Here is a tiny trained network, its code and every weight. The questions are about switching its units off for an input and a class, where a switched-off unit gives its printed mean instead of its output.

import numpy as np


def w(rows, s, z=0):
    codes = np.array(rows[::2]) - 128.0
    scale = np.full(codes.shape[1], s)
    scale[-1] = z or s
    return codes * scale


def norm(h):
    return h / np.sqrt((h * h).mean(-1, keepdims=True) + 1e-5)


def f(y):
    return np.maximum(y, 0)


def log_softmax(a):
    a = a - a.max(-1, keepdims=True)
    return a - np.log(np.exp(a).sum(-1, keepdims=True))


def net(x, mask):
    res = np.array(x, float).reshape(1, 3) / 4 @ E
    u = 0
    for l in range(3):
        y = f(norm(res) @ A[l][:, :-1].T + A[l][:, -1])
        res = res + np.where(mask[u : u + 4], y, B[l][:, -1]) @ B[l][:, :-1]
        u += 4
    return log_softmax(norm(res)[-1] @ U[:, :-1].T + U[:, -1])


A, B = {}, {}
E = w([
[95,78,131,154,68,97,255,73,81,157,87],'x0',
[61,159,137,142,96,87,83,132,112,116,117],'x1',
[94,130,182,68,91,123,168,136,177,181,177],'x2',
],0.0077)
A[0] = w([
[99,197,104,165,127,58,116,112,105,92,117,84],'L0N0',
[200,114,98,117,172,202,206,140,169,136,89,52],'L0N1',
[146,82,57,214,117,171,96,148,34,1,50,2],'L0N2',
[45,94,205,157,176,124,102,123,89,181,172,139],'L0N3',
],0.0059,0.0045)
B[0] = w([
[121,239,3,206,125,185,182,214,168,47,102,177],'L0N0',
[57,152,73,132,89,204,151,114,203,1,31,212],'L0N1',
[182,42,166,192,51,209,84,94,162,165,200,254],'L0N2',
[85,158,110,147,108,202,212,176,153,109,117,175],'L0N3',
],0.0093,0.0052)
A[1] = w([
[135,97,129,154,110,107,154,79,59,105,143,92],'L1N0',
[143,117,77,146,123,2,165,106,57,104,86,88],'L1N1',
[140,70,116,151,109,75,161,87,107,151,52,142],'L1N2',
[174,119,96,90,198,157,165,59,108,124,96,2],'L1N3',
],0.0095,0.0031)
B[1] = w([
[179,93,182,129,198,56,62,230,135,54,252,205],'L1N0',
[247,241,76,110,212,109,119,147,176,15,145,165],'L1N1',
[155,243,189,181,169,22,72,212,69,120,173,255],'L1N2',
[17,255,106,157,98,80,101,228,160,183,62,171],'L1N3',
],0.0071,0.0042)
A[2] = w([
[152,149,94,119,255,125,70,181,128,175,128,50],'L2N0',
[90,89,223,22,78,136,160,53,139,175,172,6],'L2N1',
[100,163,89,182,116,195,203,143,203,115,78,140],'L2N2',
[97,116,172,56,83,117,163,88,196,204,111,180],'L2N3',
],0.0083,0.0019)
B[2] = w([
[127,207,171,157,186,68,160,147,89,111,194,174],'L2N0',
[206,128,119,237,93,211,67,81,142,175,129,159],'L2N1',
[33,135,93,9,94,127,151,87,101,152,147,245],'L2N2',
[131,82,180,198,106,203,57,102,195,110,105,171],'L2N3',
],0.011)
U = w([
[166,74,166,236,88,231,65,65,197,118,118,204],'0',
[19,212,69,123,99,191,187,180,189,26,49,176],'1',
[176,204,207,157,201,74,163,176,117,110,202,127],'2',
[109,139,124,91,80,169,150,71,101,167,205,149],'3',
[184,31,116,92,223,63,151,80,59,211,2,2],'4',
[184,62,93,85,214,51,114,79,41,209,57,2],'5',
[209,50,93,68,215,51,159,60,52,200,72,2],'6',
],0.0094,0.0056)

Each question gives the input, the list of numbers given to net, and the class t.
The units are the neurons (one row each of A and B). Each row of codes is followed by its name. A weight is (code - 128) times the scale printed after its matrix; where a second scale follows, it is the last column's (A, B and U).
mask holds one flag per neuron, layer by layer. A switched-off neuron (its flag False) gives its mean, the last column of its row in B, instead of its output. The means were averaged over made-up inputs and are rounded, as every weight is.
A unit's drop is (log p(t) with every unit on - log p(t) with that unit switched off) / (log p(t) with every unit on - log p(t) with every unit switched off).
most important unit: the unit with the biggest drop
top k neurons: the k neurons with the biggest drops, biggest first
k most important neurons of layer l: the k neurons of layer l with the biggest drops, biggest first
drop of u: that unit's drop, to one decimal
input [5,3,3], class 2: top 2 neurons	[L0N1; L0N0]
input [-8,2,6], class 2: top neuron	[L0N2]
input [5,3,-5], class 0: 3 most important neurons of layer 0	[L0N2; L0N0; L0N1]
input [-5,5,-7], class 0: top 3 neurons	[L0N2; L0N1; L2N2]
input [-4,2,4], class 0: top 3 neurons	[L1N2; L0N0; L0N1]
input [4,-7,5], class 1: top 4 neurons	[L0N2; L1N3; L0N1; L1N2]
input [0,-8,-6], class 1: top 2 neurons	[L0N1; L2N2]
input [-7,6,-6], class 2: top 4 neurons	[L0N1; L2N0; L2N3; L2N2]
input [-3,3,-2], class 3: top 4 neurons	[L0N0; L0N1; L1N2; L2N2]
input [-5,-8,-7], class 1: 3 most important neurons of layer 2	[L2N1; L2N3; L2N2]
input [7,-5,-4], class 2: top 2 neurons	[L1N2; L1N0]
input [-3,2,-3], class 3: top 2 neurons	[L0N0; L2N3]
input [0,2,-2], class 3: top 4 neurons	[L0N0; L0N2; L2N2; L2N3]
input [3,-8,5], class 1: most important unit	L0N2
input [-2,2,-4], class 0: top 2 neurons	[L0N2; L0N1]
input [1,4,-4], class 0: 3 most important neurons of layer 0	[L0N2; L0N1; L0N3]
input [-4,1,3], class 2: 2 most important neurons of layer 2	[L2N0; L2N2]
input [-6,-5,1], class 2: 3 most important neurons of layer 0	[L0N0; L0N3; L0N2]
input [-4,-6,0], class 1: 2 most important neurons of layer 0	[L0N1; L0N2]
input [3,-1,-7], class 0: most important unit	L0N2
input [4,-2,1], class 2: drop of L1N2	0.4
input [-7,-2,-1], class 2: drop of L2N0	0.1
input [2,-2,-8], class 0: drop of L0N2	4.7
input [-7,-6,2], class 2: 3 most important neurons of layer 0	[L0N0; L0N3; L0N2]
